[[393,91,-19,193,512],
[362,-616,232,235,-210],
[400,-445,545,-750,490],
[386,497,-75,-53,-8],
[360,13,-117,175,-583]]
=>
[[362,-616,232,235,-210],
[400,-445,545,-750,490],
[360,13,-117,175,-583],
[393,91,-19,193,512],
[386,497,-75,-53,-8]]

[[336,235,-332,141],
[122,40,128,546],
[95,68,-215,517],
[-343,202,-215,60],
[729,-190,165,-7],
[127,62,118,646],
[-69,-45,-553,-219],
[113,91,-508,-61]]
=>
[[729,-190,165,-7],
[-69,-45,-553,-219],
[122,40,128,546],
[127,62,118,646],
[95,68,-215,517],
[113,91,-508,-61],
[-343,202,-215,60],
[336,235,-332,141]]

[[-382,594,116,-306,254,-50],
[-406,-377,-200,-487,-185,392],
[312,-264,-32,228,386,434],
[226,203,-23,-225,-173,89],
[-426,212,-228,-280,-159,25],
[561,-437,472,222,131,393],
[-98,132,281,483,-260,562],
[-281,-562,-472,503,-250,-206],
[-299,-189,435,284,-372,167],
[-181,-387,-82,-339,-462,-144],
[-210,478,-22,85,541,-360],
[-466,-266,-494,168,-64,63]]
=>
[[-281,-562,-472,503,-250,-206],
[561,-437,472,222,131,393],
[-181,-387,-82,-339,-462,-144],
[-406,-377,-200,-487,-185,392],
[-466,-266,-494,168,-64,63],
[312,-264,-32,228,386,434],
[-299,-189,435,284,-372,167],
[-98,132,281,483,-260,562],
[226,203,-23,-225,-173,89],
[-426,212,-228,-280,-159,25],
[-210,478,-22,85,541,-360],
[-382,594,116,-306,254,-50]]

[[342,-309,212,77,347,-257,494,-181,207,134,612],
[-150,-84,-366,48,-58,66,98,202,73,-162,-58],
[10,249,-76,311,-54,-39,107,-172,109,-321,-32],
[-195,-333,-232,-159,-135,98,-10,159,212,-263,7],
[21,396,122,141,37,60,-224,104,97,-285,234],
[-172,-149,215,102,7,-134,-359,112,-29,470,-214],
[128,95,102,163,-405,-124,313,-167,-36,-25,83]]
=>
[[-195,-333,-232,-159,-135,98,-10,159,212,-263,7],
[342,-309,212,77,347,-257,494,-181,207,134,612],
[-172,-149,215,102,7,-134,-359,112,-29,470,-214],
[-150,-84,-366,48,-58,66,98,202,73,-162,-58],
[128,95,102,163,-405,-124,313,-167,-36,-25,83],
[10,249,-76,311,-54,-39,107,-172,109,-321,-32],
[21,396,122,141,37,60,-224,104,97,-285,234]]

[[-175,214,-162,-163],
[-719,-570,-390,147],
[-153,-457,332,687],
[-34,-604,79,-209],
[22,276,-339,-393],
[749,489,-458,-651]]
=>
[[-34,-604,79,-209],
[-719,-570,-390,147],
[-153,-457,332,687],
[-175,214,-162,-163],
[22,276,-339,-393],
[749,489,-458,-651]]

[[-84,-150,603,205,-141,-411,-68,32,-633,287,-196,-152],
[-444,-475,20,241,287,196,-451,539,198,-168,-417,-430],
[377,519,-701,14,-685,-74,466,-228,-171,-460,436,511],
[246,16,-12,-693,159,-353,163,-626,202,684,99,-199]]
=>
[[-444,-475,20,241,287,196,-451,539,198,-168,-417,-430],
[-84,-150,603,205,-141,-411,-68,32,-633,287,-196,-152],
[246,16,-12,-693,159,-353,163,-626,202,684,99,-199],
[377,519,-701,14,-685,-74,466,-228,-171,-460,436,511]]
---
[[-567,-544,-332],
[386,325,-496],
[764,657,-552]]
=>
[[-544,-332],
[325,-496]]

[[159,-195,155,-286,499],
[-501,-53,-47,70,-612],
[145,-112,222,-261,565]]
=>
[[-195,155],
[-53,-47]]

[[310,181,-526,212,-120],
[-268,599,-224,-315,-284],
[-8,15,33,-35,-10],
[108,13,-420,-22,238],
[3,19,-21,26,39]]
=>
[[181,-526],
[599,-224]]

[[-211,87,136,237],
[-1,655,-111,595],
[-138,529,-115,312]]
=>
[[87,136],
[655,-111]]

[[-158,5,193,-51,-239],
[392,285,316,86,422],
[-188,229,234,-275,-261],
[548,420,84,381,334]]
=>
[[5,193],
[285,316]]

[[-146,4,-275,59],
[-755,-740,256,-22]]
=>
[[4,-275],
[-740,256]]

[[-202,-44,215,623,-117],
[425,-105,36,368,344],
[-43,-83,87,505,108],
[444,-145,-41,328,429]]
=>
[[-44,215],
[-105,36]]

[[-285,199,-247,128,195],
[605,-93,165,-275,-116],
[122,-13,123,484,395],
[519,245,-8,-251,108],
[-12,-418,241,79,-223]]
=>
[[199,-247],
[-93,165]]

[[3,28,22,-217,-61],
[38,-48,16,-720,-27],
[50,-32,-45,180,-35]]
=>
[[28,22],
[-48,16]]
